Below are the code and all the weights of a small trained network. Each question names an input and a class and asks about switching units off, where a switched-off unit gives its printed mean instead of its output.

import numpy as np


def w(rows, s, z=0):
    codes = np.array(rows[::2]) - 128.0
    scale = np.full(codes.shape[1], s)
    scale[-1] = z or s
    return codes * scale


def f(y):
    return np.maximum(y, 0)


def log_softmax(a):
    a = a - a.max(-1, keepdims=True)
    return a - np.log(np.exp(a).sum(-1, keepdims=True))


def net(x, mask):
    res = np.array(x, float).reshape(1, 7) / 4 @ E
    y = f(res @ A[0][:, :-1].T + A[0][:, -1])
    res = res + np.where(mask, y, B[0][:, -1]) @ B[0][:, :-1]
    return log_softmax(res[-1] @ U[:, :-1].T + U[:, -1])


A, B = {}, {}
E = w([
[125,122,119,137,127,134,113,120,132,143,142,124],'x0',
[123,132,132,130,139,124,125,129,116,120,116,142],'x1',
[133,129,141,136,132,119,134,120,129,132,135,124],'x2',
[71,170,87,169,81,89,178,65,93,61,199,58],'x3',
[125,197,57,142,195,55,181,151,145,216,105,134],'x4',
[88,184,160,88,231,185,95,189,111,91,253,68],'x5',
[49,91,176,118,219,193,207,66,254,109,151,244],'x6',
],0.009)
A[0] = w([
[129,248,63,118,169,153,163,76,128,218,102,58,188],'N0',
[102,100,173,195,2,90,150,139,124,157,61,133,44],'N1',
[133,121,134,188,170,188,135,109,180,80,79,176,1],'N2',
[92,80,96,114,192,177,207,37,235,88,148,179,21],'N3',
[112,40,223,156,53,173,75,128,114,44,139,108,44],'N4',
[66,165,150,150,120,188,149,97,143,150,107,149,21],'N5',
[38,139,70,141,102,78,173,20,96,84,193,92,172],'N6',
[80,5,86,201,89,85,162,82,154,186,73,193,32],'N7',
],0.0072,0.0085)
B[0] = w([
[157,88,149,200,142,106,91,92,189,45,109,142,220],'N0',
[19,142,152,114,187,180,98,232,128,132,193,64,184],'N1',
[183,190,77,55,121,138,116,57,117,140,134,101,155],'N2',
[137,141,118,120,15,26,89,110,63,133,133,75,220],'N3',
[177,191,76,221,167,73,207,156,232,137,86,148,187],'N4',
[191,188,54,112,148,72,128,97,2,143,121,46,140],'N5',
[142,124,130,53,179,194,77,139,164,212,57,172,249],'N6',
[121,164,211,158,224,143,92,156,113,74,188,136,196],'N7',
],0.0093,0.012)
U = w([
[55,192,162,109,216,141,138,145,90,88,229,54,71],'0',
[161,168,77,157,33,61,78,125,22,195,79,46,5],'1',
[116,110,149,125,110,153,134,121,125,124,78,139,249],'2',
[134,169,70,224,144,65,224,118,211,151,82,154,9],'3',
[171,102,149,36,127,172,114,150,124,255,24,178,90],'4',
[118,87,153,129,96,150,120,118,131,142,94,129,214],'5',
[116,87,130,134,102,148,131,122,115,127,101,130,223],'6',
],0.0096,0.011)

Each question gives the input, the list of numbers given to net, and the class t.
The units are the neurons (one row each of A and B). Each row of codes is followed by its name. A weight is (code - 128) times the scale printed after its matrix; where a second scale follows, it is the last column's (A, B and U).
mask holds one flag per neuron, in row order. A switched-off neuron (its flag False) gives its mean, the last column of its row in B, instead of its output. The means were averaged over made-up inputs and are rounded, as every weight is.
A unit's drop is (log p(t) with every unit on - log p(t) with that unit switched off) / (log p(t) with every unit on - log p(t) with every unit switched off).
The circuit of an input: a set's keep is (log p(t) with only the set's units on - log p(t) with every unit switched off) / (log p(t) with every unit on - log p(t) with every unit switched off). Starting from all 8 units, units are removed one at a time, each time the one whose removal leaves the highest keep (on an exact tie, the one counted first), for as long as the keep stays at least 0.8.
circuit, biggest first: the units of the circuit, biggest drop first
unit that matters most: the unit with the biggest drop
k most important neurons: the k neurons with the biggest drops, biggest first
drop of u: that unit's drop, to one decimal
input [-2,8,-6,-8,6,-5,-7], class 2: unit that matters most => N6
input [-3,-8,6,8,8,2,-2], class 2: 3 most important neurons => N0, N6, N4
input [8,-4,-7,4,7,3,-4], class 5: circuit, biggest first => N4, N0, N6
input [-5,6,-2,4,-2,3,-1], class 2: circuit, biggest first => N1, N7
input [-6,7,7,7,8,-6,-6], class 3: 2 most important neurons => N0, N3
input [-3,1,7,1,2,-1,-3], class 6: 2 most important neurons => N3, N4
input [-3,7,-6,5,4,-3,-2], class 2: circuit, biggest first => N4, N3
input [-8,-1,7,7,5,4,-7], class 5: circuit, biggest first => N0, N3, N6
input [-3,2,3,-7,7,5,6], class 3: 4 most important neurons => N6, N1, N0, N7
input [6,-7,-1,-4,5,6,0], class 2: circuit, biggest first => N1, N0
input [3,2,-4,-4,-1,-8,3], class 0: circuit, biggest first => N7, N1
input [3,3,-8,-3,8,3,0], class 3: 2 most important neurons => N6, N0
input [-6,7,-2,-5,8,-6,-5], class 3: circuit, biggest first => N6, N3
input [-8,-1,-3,-6,-8,-2,-4], class 3: 2 most important neurons => N4, N6
input [-7,6,-3,2,-6,-7,0], class 0: circuit, biggest first => N1, N7
input [1,-4,2,-2,6,3,-4], class 3: circuit, biggest first => N0
input [-4,3,-1,8,-3,1,-6], class 4: 2 most important neurons => N6, N3
input [1,2,-4,5,0,-6,-3], class 0: 2 most important neurons => N1, N7
input [-2,7,0,-7,1,4,8], class 1: 2 most important neurons => N3, N6
input [-7,3,-7,7,-7,3,5], class 3: circuit, biggest first => N4
input [2,8,1,4,2,4,-6], class 2: 2 most important neurons => N3, N0
input [-2,-8,-6,3,7,-8,5], class 0: 3 most important neurons => N7, N1, N4
input [6,5,7,4,2,0,7], class 1: 2 most important neurons => N3, N5
input [0,4,3,8,-5,0,7], class 4: 2 most important neurons => N6, N0
input [-3,-3,3,-4,8,4,4], class 3: 4 most important neurons => N6, N0, N1, N7
input [-3,0,6,6,-1,-5,4], class 4: 2 most important neurons => N6, N0
input [-3,-3,1,-4,-1,-7,-6], class 0: unit that matters most => N1
input [-1,-7,-7,8,6,-2,2], class 4: drop of N6 => 1.2
input [6,-3,-5,-2,-8,-2,6], class 3: drop of N4 => 1.1
input [-6,-4,-4,6,-7,-2,-2], class 3: drop of N6 => -0.1
